Below is a small trained network, with its code and all its weights. Each question gives an input and a target symbol and asks what happens when units are switched off, that is, made to give their printed mean instead of their output.

import numpy as np


def w(rows, s, z=0):
    codes = np.array(rows[::2]) - 128.0
    scale = np.full(codes.shape[1], s)
    scale[-1] = z or s
    return codes * scale


def f(y):
    return y / 2 * (1 + np.tanh(0.7978845608 * (y + 0.044715 * y**3)))


def softmax(a):
    e = np.exp(a - a.max(-1, keepdims=True))
    return e / e.sum(-1, keepdims=True)


def log_softmax(a):
    a = a - a.max(-1, keepdims=True)
    return a - np.log(np.exp(a).sum(-1, keepdims=True))


def net(x, mask):
    ids = ['δεηπτφ'.index(c) for c in x.split()]
    T = len(ids)
    res = E[ids] + P[:T]
    q, k, v = (res @ M[0].T for M in (Q, K, V))
    z = softmax(np.where(np.tri(T) > 0, q @ k.T / 4**0.5, -1e9)) @ v
    res = res + np.where(mask[0], z, O[0][:, -1]) @ O[0][:, :-1]
    y = f(res @ A[0][:, :-1].T + A[0][:, -1])
    res = res + np.where(mask[1:13], y, B[0][:, -1]) @ B[0][:, :-1]
    return log_softmax(res[-1] @ U[:, :-1].T + U[:, -1])


Q, K, V, O, A, B = {}, {}, {}, {}, {}, {}
E = w([
[187,149,48,129],'δ',
[140,160,212,161],'ε',
[95,75,200,139],'η',
[178,148,166,2],'π',
[60,176,106,223],'τ',
[82,232,122,62],'φ',
],0.019)
P = w([
[143,96,3,108],'0',
[170,130,142,218],'1',
[23,108,65,147],'2',
[177,150,157,207],'3',
[65,159,139,26],'4',
[182,213,236,134],'5',
[52,166,139,87],'6',
],0.011)
Q[0] = w([
[97,111,57,121],'h0',
[122,191,180,58],'h0',
[126,178,110,135],'h0',
[16,246,111,69],'h0',
],0.011)
K[0] = w([
[71,150,19,74],'h0',
[143,107,86,99],'h0',
[218,237,204,103],'h0',
[42,254,190,137],'h0',
],0.0088)
V[0] = w([
[125,11,255,181],'h0',
[104,85,159,174],'h0',
[70,170,125,186],'h0',
[18,234,175,133],'h0',
],0.0077)
O[0] = w([
[148,124,162,49,10],'h0',
[220,215,177,187,85],'h0',
[20,249,156,79,167],'h0',
[91,80,55,254,253],'h0',
],0.008,0.011)
A[0] = w([
[171,208,204,106,127],'n0',
[82,102,138,95,130],'n1',
[177,139,113,112,254],'n2',
[100,173,122,108,169],'n3',
[83,110,168,186,134],'n4',
[111,147,74,10,154],'n5',
[102,100,98,107,90],'n6',
[77,73,55,73,61],'n7',
[102,108,86,147,103],'n8',
[103,170,69,208,117],'n9',
[168,157,151,137,111],'n10',
[152,130,115,156,107],'n11',
],0.014,0.0078)
B[0] = w([
[151,144,111,60,142],'n0',
[77,106,120,180,137],'n1',
[221,66,89,95,141],'n2',
[129,104,100,110,163],'n3',
[192,188,137,140,184],'n4',
[63,178,162,122,144],'n5',
[138,175,153,198,141],'n6',
[215,197,254,182,161],'n7',
[132,171,133,87,176],'n8',
[103,86,158,88,251],'n9',
[206,134,101,155,131],'n10',
[96,134,176,198,131],'n11',
],0.0083,0.031)
U = w([
[172,254,71,183,2],'δ',
[140,159,35,196,181],'ε',
[80,84,150,65,136],'η',
[120,92,245,144,94],'π',
[38,154,50,102,194],'τ',
[104,184,173,237,111],'φ',
],0.0085,0.0067)

Each question gives the input, a string of symbols that net reads in full, and the target symbol t.
The units are the heads (4 rows each of Q, K, V and O) and the neurons (one row each of A and B). Each row of codes is followed by its name. A weight is (code - 128) times the scale printed after its matrix; where a second scale follows, it is the last column's (O, A, B and U).
mask holds one flag per unit, heads first, then neurons. A switched-off unit (its flag False) gives its mean, the last column of its rows in O or B, instead of its output. The means were averaged over made-up inputs and are rounded, as every weight is.
A unit's drop is (log p(t) with every unit on - log p(t) with that unit switched off) / (log p(t) with every unit on - log p(t) with every unit switched off).
The circuit of an input: a set's keep is (log p(t) with only the set's units on - log p(t) with every unit switched off) / (log p(t) with every unit on - log p(t) with every unit switched off). Starting from the 12 units with the biggest drops (on a tie, the unit counted first), units are removed one at a time, each time the one whose removal leaves the highest keep (on an exact tie, the one counted first), for as long as the keep stays at least 0.8.
units of the circuit, in order: the units of the circuit, biggest drop first
unit that matters most: the unit with the biggest drop
k most important neurons: the k neurons with the biggest drops, biggest first
drop when u is switched off: that unit's drop, to one decimal
input π δ π, target π: units of the circuit, in order	(n7)
input δ δ π ε, target δ: units of the circuit, in order	(h0, n9, n0)
input φ φ η δ φ φ η, target φ: units of the circuit, in order	(n9, n4)
input τ φ η π φ π, target η: units of the circuit, in order	(h0, n7)
input ε ε ε τ η, target τ: units of the circuit, in order	(h0, n7, n9)
input φ π φ δ φ ε, target δ: units of the circuit, in order	(n9, h0, n0)
input η π δ η δ φ π, target φ: units of the circuit, in order	(h0, n7, n9)
input δ τ τ π π, target τ: units of the circuit, in order	(n9, n4)
input ε τ δ φ τ η π, target τ: units of the circuit, in order	(n4, n9, n5)
input τ δ δ δ η π, target η: 3 most important neurons	(n7, n4, n0)
input η π η φ φ φ φ, target φ: units of the circuit, in order	(h0, n7)
input π δ η δ π, target π: units of the circuit, in order	(h0, n7)
input τ ε τ, target τ: 3 most important neurons	(n7, n9, n3)
input φ ε φ φ π, target φ: unit that matters most	n7
input π τ δ φ δ δ, target ε: drop when n5 is switched off	0.1
input δ η π ε ε η τ, target τ: drop when n9 is switched off	0.4
input φ φ δ, target φ: drop when n7 is switched off	0.6
